Here is a tiny trained network, its code and every weight. The questions are about switching its units off for an input and a class, where a switched-off unit gives its printed mean instead of its output.

import numpy as np


def w(rows, s, z=0):
    codes = np.array(rows[::2]) - 128.0
    scale = np.full(codes.shape[1], s)
    scale[-1] = z or s
    return codes * scale


def f(y):
    return y / 2 * (1 + np.tanh(0.7978845608 * (y + 0.044715 * y**3)))


def log_softmax(a):
    a = a - a.max(-1, keepdims=True)
    return a - np.log(np.exp(a).sum(-1, keepdims=True))


def net(x, mask):
    res = np.array(x, float).reshape(1, 8) / 4 @ E
    y = f(res @ A[0][:, :-1].T + A[0][:, -1])
    res = res + np.where(mask, y, B[0][:, -1]) @ B[0][:, :-1]
    return log_softmax(res[-1] @ U[:, :-1].T + U[:, -1])


A, B = {}, {}
E = w([
[128,130,127,127],'x0',
[129,127,128,127],'x1',
[68,64,180,18],'x2',
[22,159,227,222],'x3',
[113,242,135,65],'x4',
[129,128,128,129],'x5',
[127,126,127,125],'x6',
[253,138,235,129],'x7',
],0.0075)
A[0] = w([
[67,195,184,174,113],'N1',
[84,120,83,139,54],'N2',
[132,22,123,173,100],'N3',
[130,198,124,91,154],'N4',
[120,17,145,184,121],'N5',
[97,227,119,89,73],'N6',
[220,194,247,115,73],'N7',
[159,195,58,221,79],'N8',
[62,89,158,32,161],'N9',
[192,140,157,165,45],'N10',
[119,107,120,93,254],'N11',
[80,133,177,158,102],'N12',
[79,109,169,205,117],'N13',
[119,215,121,43,111],'N14',
[63,142,74,118,65],'N15',
[106,59,208,46,93],'N16',
[54,126,58,131,52],'N17',
[99,82,169,62,55],'N18',
[207,93,230,164,68],'N19',
[171,65,70,30,123],'N20',
[60,87,32,142,103],'N21',
[172,2,86,180,175],'N22',
[86,144,159,165,141],'N23',
[86,138,195,175,38],'N24',
[132,207,138,101,104],'N25',
[29,70,103,65,157],'N26',
[99,123,174,45,122],'N27',
[129,222,119,93,97],'N28',
[85,130,178,167,66],'N29',
[57,185,27,151,76],'N30',
[165,124,59,80,61],'N31',
[71,121,78,130,122],'N32',
[69,155,61,146,149],'N33',
[180,95,65,107,51],'N34',
[23,108,251,137,142],'N35',
[157,188,94,189,111],'N36',
[219,121,188,133,47],'N37',
[168,75,87,64,100],'N38',
[117,182,149,95,49],'N39',
[172,165,94,182,132],'N40',
[185,51,86,113,110],'N41',
],0.0091,0.0088)
B[0] = w([
[163,124,82,96,194],'N1',
[95,33,116,63,128],'N2',
[43,158,171,117,171],'N3',
[96,159,168,151,173],'N4',
[73,184,144,115,189],'N5',
[85,142,146,114,153],'N6',
[125,56,186,78,225],'N7',
[105,74,50,175,168],'N8',
[122,106,96,240,225],'N9',
[106,71,106,88,142],'N10',
[176,156,141,170,251],'N11',
[150,180,37,66,160],'N12',
[145,171,75,89,181],'N13',
[65,156,148,138,179],'N14',
[120,89,179,78,144],'N15',
[119,73,69,201,194],'N16',
[146,82,159,69,151],'N17',
[108,75,66,134,146],'N18',
[129,72,166,72,200],'N19',
[147,171,86,96,215],'N20',
[157,104,183,75,183],'N21',
[60,199,201,151,239],'N22',
[181,157,80,93,170],'N23',
[136,131,10,25,148],'N24',
[63,125,169,144,150],'N25',
[160,118,150,156,222],'N26',
[109,96,117,184,179],'N27',
[49,152,113,136,155],'N28',
[131,136,81,85,146],'N29',
[140,82,190,105,173],'N30',
[139,163,66,51,151],'N31',
[168,93,197,67,159],'N32',
[177,91,192,117,180],'N33',
[94,127,47,78,150],'N34',
[173,168,77,110,255],'N35',
[119,61,75,208,158],'N36',
[96,81,126,64,170],'N37',
[147,158,73,109,176],'N38',
[2,84,79,39,125],'N39',
[115,123,102,166,166],'N40',
[111,162,95,100,183],'N41',
],0.008,0.0082)
U = w([
[176,165,43,38,54],'0',
[146,6,180,36,56],'1',
[166,140,141,136,252],'2',
[163,141,138,133,242],'3',
[98,36,65,187,63],'4',
[9,176,155,98,60],'5',
],0.011,0.013)

Each question gives the input, the list of numbers given to net, and the class t.
The units are the neurons (one row each of A and B). Each row of codes is followed by its name. A weight is (code - 128) times the scale printed after its matrix; where a second scale follows, it is the last column's (A, B and U).
mask holds one flag per neuron, in row order. A switched-off neuron (its flag False) gives its mean, the last column of its row in B, instead of its output. The means were averaged over made-up inputs and are rounded, as every weight is.
A unit's drop is (log p(t) with every unit on - log p(t) with that unit switched off) / (log p(t) with every unit on - log p(t) with every unit switched off).
The circuit of an input: a set's keep is (log p(t) with only the set's units on - log p(t) with every unit switched off) / (log p(t) with every unit on - log p(t) with every unit switched off). Starting from the 12 units with the biggest drops (on a tie, the unit counted first), units are removed one at a time, each time the one whose removal leaves the highest keep (on an exact tie, the one counted first), for as long as the keep stays at least 0.8.
units of the circuit, in order: the units of the circuit, biggest drop first
unit that matters most: the unit with the biggest drop
k most important neurons: the k neurons with the biggest drops, biggest first
drop of u: that unit's drop, to one decimal
input [-8,-8,5,6,-4,-1,-2,-7], class 2: 2 most important neurons -> [N35, N9]
input [2,-4,3,-6,4,-3,3,8], class 1: units of the circuit, in order -> [N7]
input [1,-4,-7,6,5,7,3,6], class 4: units of the circuit, in order -> [N36, N8, N22]
input [5,1,4,2,6,-8,5,7], class 1: 2 most important neurons -> [N7, N22]
input [-3,3,7,-5,0,1,-4,0], class 4: 2 most important neurons -> [N9, N16]
input [-7,-7,5,2,3,1,-2,-6], class 2: 3 most important neurons -> [N9, N7, N19]
input [0,0,7,5,2,8,6,-1], class 4: units of the circuit, in order -> [N9, N16]
input [-5,-5,-7,-6,7,4,0,-4], class 4: units of the circuit, in order -> [N8, N36]
input [6,-3,8,-2,-4,-1,-6,-4], class 4: 4 most important neurons -> [N9, N16, N18, N27]
input [0,0,-3,-8,-7,-1,-8,8], class 0: units of the circuit, in order -> [N41, N34]
input [-4,4,8,-3,6,6,6,7], class 4: 2 most important neurons -> [N16, N9]
input [-5,4,2,7,8,3,0,-8], class 1: 2 most important neurons -> [N30, N33]
input [5,0,-8,-4,7,4,6,-7], class 4: 2 most important neurons -> [N8, N36]
input [4,7,7,-7,-3,-6,-3,6], class 0: units of the circuit, in order -> [N20]
input [0,2,-4,-5,-6,1,6,8], class 1: 2 most important neurons -> [N19, N37]
input [4,2,-1,-5,-8,8,-3,-3], class 5: drop of N22 -> 0.4
input [8,0,3,5,5,3,0,5], class 0: drop of N35 -> 0.5
input [7,7,-8,8,-7,-4,6,-2], class 0: drop of N13 -> 0.3
input [3,-3,-5,0,0,7,-2,3], class 4: drop of N4 -> 0.0
input [-3,2,5,8,-7,3,8,-2], class 0: unit that matters most -> N35
input [4,-1,7,5,-2,4,4,3], class 4: 2 most important neurons -> [N16, N9]
